Each row has a class, written as a number after it.
[-36 -30 -53  -4 -57  23   1  32 -29   3   7  46   3 -18  24  -5 -49  52
  -5  56 -45  24  36  23  -5  21 -33  43 -64  42  62  -7 -37   4]
8
[-52 -25 -28  -3   7  43   9  73   6 -75   9  22  17  19  -1 -36 -55  -5
 -40  -8 -46   4 -32  -3  -6  20 -14  54 -55   5  48  -2  -8  13]
7
[-55  -3 -69  -8   1   8  23  80 -15 -69  -2  12  22  19  -7 -29 -46  23
 -49   1 -46  25 -28  27   1  28 -28  49 -39  12  53 -14   3  25]
7
[-73  -7 -45 -39  -5  24  19  57   4 -36 -23 -14  -2  25 -47 -13 -63  14
  -2 -46 -37  -4   2  29 -15  28 -31  25 -13   4  19  11   3  16]
6
[-43 -18 -78  -3   6  21  30  79   3 -72 -25 -15  21  13 -19 -26 -63   1
 -35 -13 -36  21 -16   9   9  41 -10  58 -65  -4  33 -11  -9  23]
8
[-32   8 -39   2 -51  -8  12   0 -25  49 -18  -9   1  29 -29 -15 -45  18
  24  10  10  22   6  22 -14   3 -57  -8   3  39 -21  -5 -22 -10]
0
[-79  -2 -66 -36 -25  -4  -2  59 -10  -4  16  33   2   9  -3 -16 -24  47
 -14  68 -23  17  -2  92  22 -21 -40  14 -38  58  46  10 -25  17]
4
[-21  13 -52  -9 -21  40   1  85   5 -69  -8  35  14   8  11 -23  -5  -6
 -24 -15 -25  49 -25   7  23   7 -15  69 -24  17  35   5  21   5]
3
[-44  -3 -79   2   8  14  34  81 -16 -63 -21  -1  29  26 -30 -20 -52  19
 -25 -15 -47  20 -24  14  10  68  -4  57 -34  -6  59  -7   5  36]
1
[-68 -27  15 -19 -45  33 -26   2   8  -3   5  27  20   8  25  -9 -36  -9
 -36  41   4  17  28  13  35 -38  14  27  -7  -4  36  17 -29  20]
9
[-83  16 -25 -33  -9  25 -33   5 -40  16  -2  35  33   4   4  12 -18  30
 -28 114  -5  11  18  66  20 -21  -1  -5   2  41  54  -8 -47  27]
3
[-63  15 -45  12 -23   7  28  50 -39 -57  -2   7 -38  28 -19 -19  -5  -4
 -20 -10 -38   6  11  29  14  41  37  46 -10  12  33 -36  58  11]
5
[-55  -9 -60  -7   5  18  22  81 -19 -57  -4   5  23  21 -21 -26 -61  20
 -48  -2 -46  26 -21  31  18  40 -32  49 -34  -1  61 -20 -19  36]
0
[-35 -13 -61  -2 -49  29 -20  51 -20   8  21  12  17  26  18 -29 -23   6
 -28  85 -31  13  17  58  37 -35 -34  48 -25  40  59 -30 -23  31]
8
[-72  11 -97 -48 -94  34  -7  40 -22  39 -54  14  51   8 -38 -11 -65  10
 -68 -23 -32  55   5  25  29 -17 -29  13  -4  47  78  14   1   7]
0
[-65  13 -59 -27 -40  27 -19  47 -18  25  -2  30  19   9  -2  -2 -30  32
 -24  52 -23  16  -3  74  38  -4 -58  24 -15  45  63   1 -16  26]
5
[-53   3 -33 -20 -21  19 -10  21 -11  18  16  33  18   7  14   0 -15  27
   0  47  -8   0  -2  73   8 -17 -47  13 -12  61  43 -30 -40  18]
7
[-74 -23 -47 -42  24  32  50  82   8 -83  -4  28  52  20  -4  -4 -47  40
 -48  -9  -7  22 -42  36  -3   6 -45  12 -34   1  45  14 -20  46]
1
[-55  14 -68 -14  -3  32  28  83 -19 -90  -8  20  14  14 -15 -31 -50   4
 -26  -5 -58  13 -42  40  -3  48 -45  47 -44  13  53 -18 -25  32]
4
[-75   7 -84  41  13  23  10  77 -24 -59 -27 -64  53  40 -15   1 -67  24
 -57 -41  13  42  13 -11  62  55 -41  17 -47 -30  19  16  36  36]
0
[-57  -4 -54 -21 -32  16  -1  23 -11   3  -8  17   6  18  -8   4 -34  13
 -13  10 -26  14  -3  59  27   1   5  21 -30  39  38  -3 -17  16]
2
[-103    7  -52  -58  -49   35  -14   43   -7    8  -20    8   26   11
  -12    0  -51   26  -32   31    0   11   21   66   46  -27  -54   -1
   15   33   63   19  -16   34]
9
[-33  34 -67  29   9  27   0  44 -27 -48   3  17   8  10  17 -10   1   6
 -28  48 -24  23 -30  11  -3  12  -6  41 -18  58  49 -35   7  16]
7
[-66  15 -35 -34 -44  30 -15  35 -16  11 -11  20   7  11  -8   9 -26  19
  -4  41  -5   2  19  49   7 -12 -34  27   5  44  32  11 -10  18]
3
[-57   0 -45 -30 -29  21   0  39  -9   9   0  45  20  16 -16   1 -21  30
  -9  52 -19  19 -13  63  27 -12 -26  16  -1  38  58   3 -28  32]
1
[-72  10 -67 -10 -34  24 -23  26 -20  11 -12  25  18   9  -1 -14 -30  31
 -25  53 -10  48   7  57  31 -10 -30  26 -20  48  42 -10 -33  12]
6
[-69   9 -33 -15 -36  23 -19   9  -2  17 -13  49   1   3 -10   0 -28   6
 -22  68 -15  17 -11  32   3  -6  -4  26 -23  54  44 -19 -35   1]
7
[-70  28 -54 -37 -36   4 -10  35 -29  22   1  20   8  14 -10   3 -11  37
 -11  53  -3  12  10  80  18  -7 -45   7   0  56  31   1 -14  26]
3
[-63   3 -71 -14  13  22  27  79  -7 -73 -14   2  20  19  -7  -7 -57  13
 -39   8 -49  12 -35  38   1  37  -7  49 -53   9  53  -3   5  39]
5
[ -4  27 -31 -66  15 -14  73  56 -12 -85  12 -23  58  12  16 -31  -7   7
  20 -99 -16   5 -38  83 -14 -11 -56 -19  38  19  -6 -28  -4  39]
5
[-67   3 -66  -5 -37   1   1  43 -20  -6   6  33  16  23   4 -12 -24  38
 -16  59 -22  34  -5  86  33  -7 -27  38 -30  54  43   4 -30  32]
1
[-75  11 -26 -21 -64  44  18  22 -27 -15 -36  42 -21  27 -38  -5 -35  13
 -21  -4 -17  28  33  -9  32  -4   0  23  20  11  22  22  14  11]
8
[-53  11 -77 -17   2  20  30  90 -24 -74 -20   2  25  23 -15 -23 -48  19
 -40 -11 -36  22 -22  21  -2  43 -20  57 -30   5  44  -5   8  34]
3
[-61   5 -39 -43 -23  12  -8  24 -29  27   3  40  18  18 -11  11   3  49
 -23  30 -19  23   8  86  47   6 -34  -8  10  27  57  -5  -3  19]
2
[-28 -17 -56  20 -33  -9 -19   1 -25  63  15  -1  18  15   2  -7 -10  21
   3  66  -5  23  30  41  43  -7   9  29  -5  43  51 -30 -19  17]
1
[-56  -8 -46 -21 -44  23 -17  15 -12  30   4  16  17   3   1   4 -34  30
 -10  69 -17  10  21  65  23  -6 -44  14 -31  51  43   4 -34  21]
8
[-53 -25 -65  -4  27  -4  37  71   4 -83  -4   5  19  10  -3  -6 -51  28
 -40   9 -40  37 -28  33   4  40 -11  43 -88 -17  26  -1 -16  34]
8
[-77  17 -62 -21 -55 -22 -29   4 -21  79 -38 -32  49   8 -24  -4 -41  34
 -11 -32  34  21  30  94  83  34 -84 -30 -16  -1   2  32 -30  19]
9
[-14 -29 -56   3  -3 -17 -30  30  29  15  12 -16  10 -17  23 -19 -55  14
 -11  60 -15  14  -2  28  25 -78  -6  61 -30  67  31  17 -57  12]
7
[-57  14 -74 -11   6  20  28  84 -29 -79 -17   0  19  19 -12 -19 -48  15
 -40   3 -33  18 -27  28 -12  38 -34  54 -32   8  38 -14  -6  36]
3
[-51   5 -73 -12 -23  36 -11  58 -39   4  -5  37  42   0 -16 -19 -37  30
 -10  57 -30  16 -12  67  34  13 -27  44   2  44  96 -14 -47  38]
1
[-61  11 -81 -11  40   2  35  86  10 -86 -12  -4  13  37 -27 -30 -43  10
 -10  19 -39  35 -51  35   2  39  -9  43 -52  18  17   0  -3  19]
4
[-66  21 -63  -2 -38  13 -27  26 -24  26  16  25   5   2   1   2 -21  27
 -11  73 -14  20  -5  61  31 -28 -45  15  -9  74  57 -12 -26  23]
7
[-79  -4 -66  -5  -7  15  35  74 -18 -71  -6  10   6  25  -9 -22 -59  21
 -32  -5 -49  35 -25  34  -1  39 -25  57 -55  11  37  -2   8  24]
5
[-47 -14 -71   7  25  -1  20  70  11 -61 -10 -15  39  13   2  -4 -47  16
 -48 -16 -18  28 -27  13  17  33 -12  50 -59  -9  37 -11   4  31]
7
[-46  14 -49  -9 -48  14  -8  17 -29  24  -7  20   8  17  -8  -7 -33  19
 -13  40 -18  21   7  53  26 -10 -28   4  -8  53  38 -14 -28  13]
0
[-56 -32 -85 -23  12   0  35  77   0 -30 -12 -21  45  20 -21  -6 -46  24
 -32 -32 -25  21   7  19  16  35  18  26 -65 -18  44  -2  23  32]
8
[-16  -1 -73  24 -24   7  43  78 -27 -86  -9 -17 -27  34  -1 -47 -75  22
 -35   6 -64   4 -19  19   8  55 -41  89 -34  20  32  -2  15  31]
5
[-72   9 -38  13 -76  34 -33  42 -19  -6  -2  17 -42  30 -11 -43 -22 -28
   1  49 -24  12  11  38  14 -19 -12  30 -39  53   6  -7  25 -35]
5
[-45  22 -47 -34 -24  17 -11  45 -20  -6  12  44  24  10  -3 -31   4  31
  -1  57 -27  31 -19  90  33   5 -60   4  -2  55  47  -2 -21   3]
4
[-95  21 -61 -31 -43  30 -12  52 -25  12 -10  28  13  18 -13 -25 -24  15
 -22  34  -9  13   0  68  20   6 -42  18  -8  41  56  -5 -15  21]
9
[-54 -11 -46 -15 -41  27  -5  33 -21  14 -14  29  15  14 -17 -10 -52  18
 -28  30 -32  17   3  44  19  -8  -5  27 -19  34  58  -1 -30  16]
0
[-59  -8 -11  -6 -58  27 -13   4 -17  12   1  47   2  14  -5 -12 -25   7
 -16  54 -12  18  18  26  33 -12   6  29  -2  34  43  -4 -34  15]
1
[-62  18 -62 -20 -54  14   3  36 -24   2 -11  40 -14  20  -8 -13 -29  36
 -17  46 -21  23  -1  54  -3  -4 -37  23 -17  47  29 -10 -20  16]
6
[ -23   60  -65   -8 -101    0  -12   55  -72  -14   11   15  -30   33
  -16  -98  -25   20  -39   12  -61   26  -12   38   24  -32  -97   28
   36   83   16   42   -4    1]
2
[-80  35 -26 -49 -71  12   9  52 -12 -76   4  94  15 -19  28  -6 -14  26
 -51  22 -20  54 -17  64  36 -10 -51  10 -42  14  42  -2 -57  33]
4
[-41 -12 -46 -26 -52  39 -18  31  -7  18 -10   7  30   4  -3 -31 -43  -2
  -8  26 -22  11  28  38  31 -29 -11  43  -8  51  45   6 -33  10]
8
[-52  -8 -74 -14   1  22  30  78  -5 -68 -24  -8  23  21 -21 -13 -55   5
 -42 -38 -38  17 -32  27   1  52 -16  55 -46  -6  43 -13   4  24]
2
[ -5 -45 -93 -17 -61   4  21  97  14 -16   8 -42  -7  69 -19 -65 -62   7
 -34 -24 -28  14   0  13  64  -7 -27  38 -40  19  23  15  66   9]
3
[-32 -13 -71  -7  -6  14  36  81 -11 -72 -14   8  28  20 -19 -23 -56  17
 -39 -14 -57  24 -27  20  16  49 -14  65 -26  -9  69 -10  -6  44]
1
[-68  12 -78 -28 -14   6  22  63 -21 -15   3  18 -14  27 -21 -16 -61  30
  -4  76 -30   3 -17  57   3   4 -17  52 -21  63  45 -23 -46  49]
3
[-51  -3 -77  -3  11  14  20  86  -4 -66  -6   5  35  17  -6 -27 -45  15
 -38 -17 -37  28 -35  28  10  35 -24  57 -47  14  53 -15   1  25]
7
[-81   4 -59 -26 -40  17  -1  37 -18  -7 -18  21   9  24 -12  -4 -41  19
 -29  27 -17  23   7  66  36  -2 -13  31 -21  32  39 -15 -27  21]
2
[-60 -39  11   0 -54   7  -5  10  -3  19 -28 -18 -13  65 -67 -66 -69 -49
  18 -33   4   3  50 -29  44  10  87  -7 -21 -34 -32 -11  11 -44]
0
[-57   4 -87  -6 -17  22  33  95 -14 -79 -18 -14  16  20 -15 -37 -65   0
 -32 -25 -44  24 -29  34   9  36 -23  76 -35  15  46 -13  13  29]
5
[-59   0 -45  -9  24  24  43  50 -13 -72  -9  -7  27  31 -22 -16 -33   6
   2 -23 -23  10 -22  30  -8  61   2  23 -27   5  21  -7  14  18]
4
[-53   9 -77 -18 -16  25  27  93 -27 -72 -14   8  19  25 -15 -35 -46  16
 -37 -19 -41  26 -20  26   5  44 -31  54 -34  13  44  -4  12  25]
3
[ -62    7 -107    9   -8   35   34   90  -10  -55  -29  -37   21   32
  -32  -15  -53    6  -18  -24  -18   31    4  -10   12   39   -6   68
  -26   21   36    3   47   28]
8
[-41 -13 -50 -32 -41   4   0  20 -19  17  -3  18  12   9  -6  -3 -39  29
 -18  12 -35  16   5  67  29   4 -24  18 -17  31  48 -10 -30  18]
2
[-55 -21 -19 -17 -28  22 -11  19   0   6  15  33  21  15   9 -11 -18  12
  -4  44  -4  22   7  55  39 -32 -14   9 -17  36  35 -10 -40  14]
1
